Here is a tiny trained network, its code and every weight. The questions are about switching its units off for an input and a class, where a switched-off unit gives its printed mean instead of its output.

import numpy as np


def w(rows, s, z=0):
    codes = np.array(rows[::2]) - 128.0
    scale = np.full(codes.shape[1], s)
    scale[-1] = z or s
    return codes * scale


def norm(h):
    return h / np.sqrt((h * h).mean(-1, keepdims=True) + 1e-5)


def f(y):
    return np.maximum(y, 0)


def log_softmax(a):
    a = a - a.max(-1, keepdims=True)
    return a - np.log(np.exp(a).sum(-1, keepdims=True))


def net(x, mask):
    res = np.array(x, float).reshape(1, 3) / 4 @ E
    u = 0
    for l in range(2):
        y = f(norm(res) @ A[l][:, :-1].T + A[l][:, -1])
        res = res + np.where(mask[u : u + 10], y, B[l][:, -1]) @ B[l][:, :-1]
        u += 10
    return log_softmax(norm(res)[-1] @ U[:, :-1].T + U[:, -1])


A, B = {}, {}
E = w([
[84,110,104,148,132,193,122,247,163,34],'x0',
[163,54,107,137,215,208,143,89,147,160],'x1',
[105,97,158,162,218,64,8,152,80,123],'x2',
],0.0013)
A[0] = w([
[83,225,143,116,59,58,143,137,85,108,227],'L0N1',
[157,62,16,165,178,181,140,78,80,193,184],'L0N2',
[147,106,181,111,173,86,78,168,159,49,109],'L0N3',
[204,155,140,94,99,125,186,63,127,168,90],'L0N4',
[58,84,5,159,178,195,147,89,67,184,34],'L0N5',
[116,124,123,142,111,161,145,192,171,79,90],'L0N6',
[177,169,142,89,155,66,107,26,90,183,248],'L0N7',
[124,107,158,120,229,60,43,96,123,109,142],'L0N8',
[47,163,69,141,86,100,125,131,79,146,59],'L0N9',
[158,153,76,109,65,201,238,150,193,112,254],'L0N10',
],0.0011,0.0018)
B[0] = w([
[221,65,183,103,209,170,130,135,199,124,225],'L0N1',
[164,164,254,80,110,65,115,160,187,71,198],'L0N2',
[96,118,109,142,106,146,96,144,119,182,156],'L0N3',
[57,106,78,166,133,142,80,165,96,142,161],'L0N4',
[174,101,182,107,153,138,126,147,200,103,136],'L0N5',
[91,131,103,127,143,108,96,128,123,140,151],'L0N6',
[3,109,66,132,148,181,77,171,172,60,231],'L0N7',
[146,109,132,170,63,175,124,175,102,186,184],'L0N8',
[155,141,168,107,138,120,129,142,151,114,133],'L0N9',
[85,74,144,171,150,108,27,208,43,186,250],'L0N10',
],0.0017,0.0024)
A[1] = w([
[135,119,110,153,138,151,148,161,128,45,82],'L1N1',
[135,171,133,109,114,71,136,23,110,173,59],'L1N2',
[130,233,156,110,68,42,147,130,115,82,9],'L1N3',
[111,99,152,130,163,126,80,160,128,145,149],'L1N4',
[149,152,88,102,45,188,254,123,169,153,133],'L1N5',
[91,121,152,126,108,155,99,141,171,133,75],'L1N6',
[86,160,136,146,98,85,111,160,89,95,123],'L1N7',
[151,131,139,125,139,87,119,30,103,184,114],'L1N8',
[191,95,101,143,201,185,178,80,123,131,29],'L1N9',
[132,128,126,134,129,126,132,125,130,124,118],'L1N10',
],0.0034,0.0012)
B[1] = w([
[61,197,78,96,107,115,138,35,165,122,188],'L1N1',
[48,159,42,133,131,222,182,220,157,24,179],'L1N2',
[223,32,228,82,151,167,122,88,237,157,190],'L1N3',
[149,184,128,120,36,93,194,85,91,161,251],'L1N4',
[109,131,154,209,213,20,1,99,1,160,232],'L1N5',
[148,153,98,79,162,116,205,104,105,123,182],'L1N6',
[173,50,132,134,204,214,158,62,159,173,205],'L1N7',
[61,156,51,145,113,207,175,240,147,33,189],'L1N8',
[179,125,247,69,44,75,100,144,236,104,179],'L1N9',
[125,131,130,132,134,129,128,130,132,127,128],'L1N10',
],0.0024,0.003)
U = w([
[36,156,30,132,130,191,154,177,153,58,168],'0',
[122,117,153,194,154,69,49,124,2,176,158],'1',
[209,77,223,80,130,145,129,119,244,131,153],'2',
[173,169,85,86,77,104,242,68,65,179,114],'3',
[229,126,36,142,118,82,155,98,129,100,4],'4',
],0.0081,0.0038)

Each question gives the input, the list of numbers given to net, and the class t.
The units are the neurons (one row each of A and B). Each row of codes is followed by its name. A weight is (code - 128) times the scale printed after its matrix; where a second scale follows, it is the last column's (A, B and U).
mask holds one flag per neuron, layer by layer. A switched-off neuron (its flag False) gives its mean, the last column of its row in B, instead of its output. The means were averaged over made-up inputs and are rounded, as every weight is.
A unit's drop is (log p(t) with every unit on - log p(t) with that unit switched off) / (log p(t) with every unit on - log p(t) with every unit switched off).
The circuit of an input: a set's keep is (log p(t) with only the set's units on - log p(t) with every unit switched off) / (log p(t) with every unit on - log p(t) with every unit switched off). Starting from the 12 units with the biggest drops (on a tie, the unit counted first), units are removed one at a time, each time the one whose removal leaves the highest keep (on an exact tie, the one counted first), for as long as the keep stays at least 0.8.
circuit, biggest first: the units of the circuit, biggest drop first
most important unit: the unit with the biggest drop
top k neurons: the k neurons with the biggest drops, biggest first
k most important neurons of layer l: the k neurons of layer l with the biggest drops, biggest first
input [-1,3,-3], class 3: top 3 neurons -> L0N10, L0N1, L1N5
input [-5,-6,-6], class 1: circuit, biggest first -> L1N5
input [-4,-4,-1], class 0: 3 most important neurons of layer 1 -> L1N2, L1N8, L1N9
input [5,-6,2], class 2: top 2 neurons -> L0N7, L1N7
input [-8,3,-7], class 0: circuit, biggest first -> L1N2, L1N8
input [-7,7,0], class 0: circuit, biggest first -> L1N8, L1N2
input [-1,-7,6], class 2: 3 most important neurons of layer 1 -> L1N5, L1N3, L1N7
input [2,-3,3], class 3: 2 most important neurons of layer 0 -> L0N10, L0N2
input [-3,-8,-8], class 1: top 2 neurons -> L1N5, L0N2
input [5,-7,3], class 2: circuit, biggest first -> L0N7, L1N7, L1N3
input [-3,0,2], class 3: circuit, biggest first -> L1N5, L1N4
input [-1,3,3], class 3: top 3 neurons -> L1N4, L1N5, L0N10
input [3,-7,5], class 2: top 2 neurons -> L1N5, L0N10
input [-7,-7,-7], class 0: top 2 neurons -> L1N2, L1N8
input [-6,8,-8], class 1: 3 most important neurons of layer 0 -> L0N1, L0N4, L0N7
input [-4,8,3], class 2: most important unit -> L1N9
input [-8,7,-4], class 0: top 3 neurons -> L1N8, L1N2, L0N1
input [-7,7,-7], class 0: 2 most important neurons of layer 0 -> L0N1, L0N8
input [-2,-2,3], class 3: circuit, biggest first -> L1N4, L1N5
input [1,1,-4], class 1: most important unit -> L0N7
input [7,-8,2], class 2: 4 most important neurons of layer 1 -> L1N3, L1N7, L1N8, L1N2
input [-5,7,-8], class 1: top 3 neurons -> L1N5, L0N1, L1N3
